Here is a tiny trained network, its code and every weight. The questions are about switching its units off for an input and a target symbol, where a switched-off unit gives its printed mean instead of its output.

import numpy as np


def w(rows, s, z=0):
    codes = np.array(rows[::2]) - 128.0
    scale = np.full(codes.shape[1], s)
    scale[-1] = z or s
    return codes * scale


def norm(h):
    return h / np.sqrt((h * h).mean(-1, keepdims=True) + 1e-5)


def f(y):
    return np.maximum(y, 0)


def softmax(a):
    e = np.exp(a - a.max(-1, keepdims=True))
    return e / e.sum(-1, keepdims=True)


def log_softmax(a):
    a = a - a.max(-1, keepdims=True)
    return a - np.log(np.exp(a).sum(-1, keepdims=True))


def net(x, mask):
    ids = ['Ψεζημπστ'.index(c) for c in x.split()]
    T = len(ids)
    res = E[ids] + P[:T]
    r = norm(res)
    for j in range(2):
        rows = slice(3 * j, 3 * j + 3)
        q, k, v = (r @ M[0][rows].T for M in (Q, K, V))
        z = softmax(np.where(np.tri(T) > 0, q @ k.T / 3**0.5, -1e9)) @ v
        o = O[0][rows]
        res = res + np.where(mask[j], z, o[:, -1]) @ o[:, :-1]
    y = f(norm(res) @ A[0][:, :-1].T + A[0][:, -1])
    res = res + np.where(mask[2:26], y, B[0][:, -1]) @ B[0][:, :-1]
    return log_softmax(norm(res)[-1] @ U[:, :-1].T + U[:, -1])


Q, K, V, O, A, B = {}, {}, {}, {}, {}, {}
E = w([
[161,130,148],'Ψ',
[84,249,180],'ε',
[210,179,118],'ζ',
[106,111,84],'η',
[217,154,162],'μ',
[86,105,47],'π',
[255,159,169],'σ',
[118,1,216],'τ',
],0.018)
P = w([
[127,217,210],'0',
[186,155,136],'1',
[214,139,115],'2',
[221,124,102],'3',
[224,112,91],'4',
[228,103,77],'5',
[231,97,69],'6',
[232,96,54],'7',
[233,92,43],'8',
[233,96,32],'9',
[236,96,23],'10',
[236,99,13],'11',
[237,103,2],'12',
],0.0054)
Q[0] = w([
[189,109,198],'h1',
[160,13,86],'h1',
[170,101,24],'h1',
[188,2,56],'h2',
[114,36,157],'h2',
[21,146,89],'h2',
],0.0095)
K[0] = w([
[195,129,158],'h1',
[148,179,96],'h1',
[145,165,92],'h1',
[103,4,130],'h2',
[50,133,181],'h2',
[154,177,46],'h2',
],0.013)
V[0] = w([
[161,185,130],'h1',
[48,97,201],'h1',
[103,89,123],'h1',
[100,83,203],'h2',
[167,1,149],'h2',
[135,148,120],'h2',
],0.0098)
O[0] = w([
[2,65,214,203],'h1',
[175,163,203,2],'h1',
[123,185,194,74],'h1',
[190,254,9,97],'h2',
[139,201,87,158],'h2',
[146,76,184,137],'h2',
],0.0049,0.0088)
A[0] = w([
[115,136,168,148],'n1',
[43,208,81,12],'n2',
[138,119,133,145],'n3',
[82,70,167,173],'n4',
[156,101,168,89],'n5',
[147,152,47,140],'n6',
[77,62,172,128],'n7',
[31,217,159,18],'n8',
[46,67,200,76],'n9',
[154,140,87,148],'n10',
[50,85,149,249],'n11',
[95,143,199,125],'n12',
[133,25,80,83],'n13',
[126,5,88,15],'n14',
[73,64,102,135],'n15',
[143,159,119,199],'n16',
[161,79,100,166],'n17',
[107,59,70,24],'n18',
[172,98,148,78],'n19',
[155,184,161,159],'n20',
[129,101,106,252],'n21',
[144,104,190,135],'n22',
[146,159,117,206],'n23',
[95,106,157,106],'n24',
],0.018,0.0045)
B[0] = w([
[116,103,107,143],'n1',
[141,10,106,142],'n2',
[113,129,124,156],'n3',
[180,129,113,178],'n4',
[167,125,146,178],'n5',
[91,135,192,212],'n6',
[182,109,131,175],'n7',
[159,206,65,149],'n8',
[80,74,148,163],'n9',
[89,139,152,196],'n10',
[249,13,173,181],'n11',
[155,96,108,150],'n12',
[109,145,86,249],'n13',
[52,169,177,239],'n14',
[253,89,120,184],'n15',
[139,51,133,173],'n16',
[159,185,118,255],'n17',
[50,190,116,185],'n18',
[122,117,76,201],'n19',
[122,104,106,171],'n20',
[156,92,108,218],'n21',
[124,70,142,180],'n22',
[95,116,125,180],'n23',
[118,47,150,140],'n24',
],0.011,0.01)
U = w([
[132,34,151,179],'Ψ',
[161,141,62,128],'ε',
[115,192,9,49],'ζ',
[22,207,79,239],'η',
[96,207,229,156],'μ',
[20,101,188,156],'π',
[36,108,67,49],'σ',
[150,168,190,2],'τ',
],0.013,0.0047)

Each question gives the input, a string of symbols that net reads in full, and the target symbol t.
The units are the heads (3 rows each of Q, K, V and O) and the neurons (one row each of A and B). Each row of codes is followed by its name. A weight is (code - 128) times the scale printed after its matrix; where a second scale follows, it is the last column's (O, A, B and U).
mask holds one flag per unit, heads first, then neurons. A switched-off unit (its flag False) gives its mean, the last column of its rows in O or B, instead of its output. The means were averaged over made-up inputs and are rounded, as every weight is.
A unit's drop is (log p(t) with every unit on - log p(t) with that unit switched off) / (log p(t) with every unit on - log p(t) with every unit switched off).
unit that matters most: the unit with the biggest drop
k most important neurons: the k neurons with the biggest drops, biggest first
which heads matter: for each layer, one digit per head in row order, 1 if its drop is at least 0.15 and else 0, layers parted by /
drop when u is switched off: that unit's drop, to one decimal
input ζ ζ σ σ ε ζ π τ Ψ, target π: 4 most important neurons : n6; n15; n11; n13
input σ Ψ η ζ ζ ζ, target ζ: 4 most important neurons : n11; n14; n18; n15
input ζ τ ζ ζ Ψ μ ζ μ ζ ζ ζ τ, target ε: 3 most important neurons : n15; n13; n11
input Ψ π Ψ, target ε: unit that matters most : h1
input ζ σ Ψ η μ ζ Ψ ζ ε, target Ψ: which heads matter : 01
input μ η μ Ψ μ Ψ Ψ, target η: 3 most important neurons : n14; n18; n11
input σ Ψ μ η ζ ζ Ψ ζ ζ π ζ μ Ψ, target ζ: 3 most important neurons : n13; n15; n18
input ζ ζ ζ, target ζ: 2 most important neurons : n6; n11
input π Ψ π ζ μ τ μ ζ ζ η, target η: 3 most important neurons : n18; n11; n6
input μ ζ ζ μ Ψ π Ψ Ψ ζ η ζ Ψ ζ, target η: 4 most important neurons : n11; n15; n6; n10
input ζ ε ζ Ψ μ ζ Ψ, target ε: 2 most important neurons : n13; n6
input ζ Ψ ζ Ψ ζ Ψ, target ζ: 2 most important neurons : n13; n18
input σ ζ σ ζ Ψ ε, target Ψ: drop when h2 is switched off : 0.2
input ζ τ τ π Ψ ζ ζ τ Ψ π Ψ Ψ, target π: unit that matters most : n6
input Ψ τ ζ Ψ μ Ψ μ ζ, target μ: drop when n7 is switched off : 0.2
input Ψ ζ ζ τ ζ ζ ζ μ ζ ζ μ ε, target ζ: drop when n2 is switched off : -0.1
